Here is a tiny trained network, its code and every weight. The questions are about switching its units off for an input and a target symbol, where a switched-off unit gives its printed mean instead of its output.

import numpy as np


def w(rows, s, z=0):
    codes = np.array(rows[::2]) - 128.0
    scale = np.full(codes.shape[1], s)
    scale[-1] = z or s
    return codes * scale


def f(y):
    return np.maximum(y, 0)


def softmax(a):
    e = np.exp(a - a.max(-1, keepdims=True))
    return e / e.sum(-1, keepdims=True)


def log_softmax(a):
    a = a - a.max(-1, keepdims=True)
    return a - np.log(np.exp(a).sum(-1, keepdims=True))


def net(x, mask):
    ids = ['γδζηλπστ'.index(c) for c in x.split()]
    T = len(ids)
    res = E[ids] + P[:T]
    r = res
    for j in range(2):
        rows = slice(4 * j, 4 * j + 4)
        q, k, v = (r @ M[0][rows].T for M in (Q, K, V))
        z = softmax(np.where(np.tri(T) > 0, q @ k.T / 4**0.5, -1e9)) @ v
        o = O[0][rows]
        res = res + np.where(mask[j], z, o[:, -1]) @ o[:, :-1]
    y = f(res @ A[0][:, :-1].T + A[0][:, -1])
    res = res + np.where(mask[2:6], y, B[0][:, -1]) @ B[0][:, :-1]
    return log_softmax(res[-1] @ U[:, :-1].T + U[:, -1])


Q, K, V, O, A, B = {}, {}, {}, {}, {}, {}
E = w([
[116,183,125,155],'γ',
[109,170,163,134],'δ',
[124,167,179,66],'ζ',
[57,149,154,172],'η',
[143,192,100,225],'λ',
[122,145,150,247],'π',
[69,169,127,190],'σ',
[204,187,147,140],'τ',
],0.015)
P = w([
[139,43,88,114],'0',
[132,119,47,87],'1',
[137,65,164,153],'2',
[126,175,72,80],'3',
[145,109,188,162],'4',
[96,186,103,111],'5',
[196,177,167,102],'6',
[109,153,182,168],'7',
[107,220,121,88],'8',
[191,194,189,127],'9',
[101,178,196,160],'10',
[125,254,134,72],'11',
[132,177,245,141],'12',
[31,165,90,95],'13',
],0.013)
Q[0] = w([
[129,61,110,81],'H1',
[136,3,94,121],'H1',
[173,96,187,139],'H1',
[147,130,50,111],'H1',
[107,121,96,116],'H2',
[130,83,81,119],'H2',
[96,187,186,132],'H2',
[122,186,132,128],'H2',
],0.022)
K[0] = w([
[132,80,60,145],'H1',
[158,43,66,100],'H1',
[108,158,4,102],'H1',
[98,43,121,113],'H1',
[147,110,133,142],'H2',
[139,87,108,123],'H2',
[125,214,179,159],'H2',
[132,116,145,132],'H2',
],0.02)
V[0] = w([
[54,176,88,125],'H1',
[9,107,150,95],'H1',
[160,151,112,71],'H1',
[171,106,187,96],'H1',
[154,101,162,35],'H2',
[80,114,232,94],'H2',
[61,203,75,82],'H2',
[47,112,149,96],'H2',
],0.015)
O[0] = w([
[163,168,40,135,120],'H1',
[203,189,85,240,2],'H1',
[67,205,135,71,151],'H1',
[77,141,180,169,150],'H1',
[27,108,186,226,63],'H2',
[162,50,167,193,116],'H2',
[94,113,10,183,113],'H2',
[172,146,125,220,28],'H2',
],0.013,0.0093)
A[0] = w([
[98,170,11,128,39],'N1',
[206,90,85,201,228],'N2',
[200,207,158,85,178],'N3',
[128,86,187,107,253],'N4',
],0.011,0.0027)
B[0] = w([
[85,113,34,142,167],'N1',
[216,204,178,8,161],'N2',
[97,53,169,214,255],'N3',
[202,173,100,163,253],'N4',
],0.012,0.016)
U = w([
[65,2,68,26,23],'γ',
[29,150,179,29,176],'δ',
[95,226,146,240,254],'ζ',
[131,120,65,105,54],'η',
[82,99,71,122,209],'λ',
[111,154,123,152,60],'π',
[153,163,118,141,104],'σ',
[183,7,168,160,102],'τ',
],0.0056,0.0076)

Each question gives the input, a string of symbols that net reads in full, and the target symbol t.
The units are the heads (4 rows each of Q, K, V and O) and the neurons (one row each of A and B). Each row of codes is followed by its name. A weight is (code - 128) times the scale printed after its matrix; where a second scale follows, it is the last column's (O, A, B and U).
mask holds one flag per unit, heads first, then neurons. A switched-off unit (its flag False) gives its mean, the last column of its rows in O or B, instead of its output. The means were averaged over made-up inputs and are rounded, as every weight is.
A unit's drop is (log p(t) with every unit on - log p(t) with that unit switched off) / (log p(t) with every unit on - log p(t) with every unit switched off).
The circuit of an input: a set's keep is (log p(t) with only the set's units on - log p(t) with every unit switched off) / (log p(t) with every unit on - log p(t) with every unit switched off). Starting from all 6 units, units are removed one at a time, each time the one whose removal leaves the highest keep (on an exact tie, the one counted first), for as long as the keep stays at least 0.8.
circuit, biggest first: the units of the circuit, biggest drop first
unit that matters most: the unit with the biggest drop
top k neurons: the k neurons with the biggest drops, biggest first
which heads matter: for each layer, one digit per head in row order, 1 if its drop is at least 0.15 and else 0, layers parted by /
input τ τ ζ λ, target ζ: which heads matter -> 10
input π τ λ τ ζ δ η τ π ζ η, target ζ: which heads matter -> 11
input λ π π τ γ γ τ λ τ τ π τ π η, target τ: circuit, biggest first -> (H1)
input τ τ τ π τ τ λ λ ζ, target γ: circuit, biggest first -> (H2; N4; N1; H1)
input τ τ π γ ζ, target λ: which heads matter -> 10
input λ τ ζ λ λ τ, target γ: which heads matter -> 01
input τ γ τ τ τ τ τ δ π τ γ σ γ, target σ: which heads matter -> 11
input ζ π π ζ τ τ λ λ τ λ τ δ, target λ: which heads matter -> 11
input τ σ τ τ τ τ γ τ λ γ λ λ, target γ: circuit, biggest first -> (H2; N4; N1)
input τ ζ τ π, target δ: top 2 neurons -> (N3; N1)
input σ λ γ τ, target λ: top 2 neurons -> (N1; N4)
input π τ λ λ, target γ: circuit, biggest first -> (H2; N4; H1)
input τ τ γ π π λ γ π π π ζ, target τ: which heads matter -> 01
input ζ τ τ ζ σ σ, target η: unit that matters most -> H1
input τ τ π π π π λ τ π τ η π, target σ: circuit, biggest first -> (H1; N2)
input η λ σ τ ζ τ τ π π π, target τ: which heads matter -> 01
input τ σ ζ τ λ λ τ τ π τ σ τ, target η: circuit, biggest first -> (H1; N1; H2)
input σ π τ γ γ, target λ: which heads matter -> 11
input ζ τ η η σ τ π σ λ, target η: top 2 neurons -> (N1; N2)
input τ τ λ τ π τ ζ γ τ π γ, target τ: top 2 neurons -> (N3; N4)
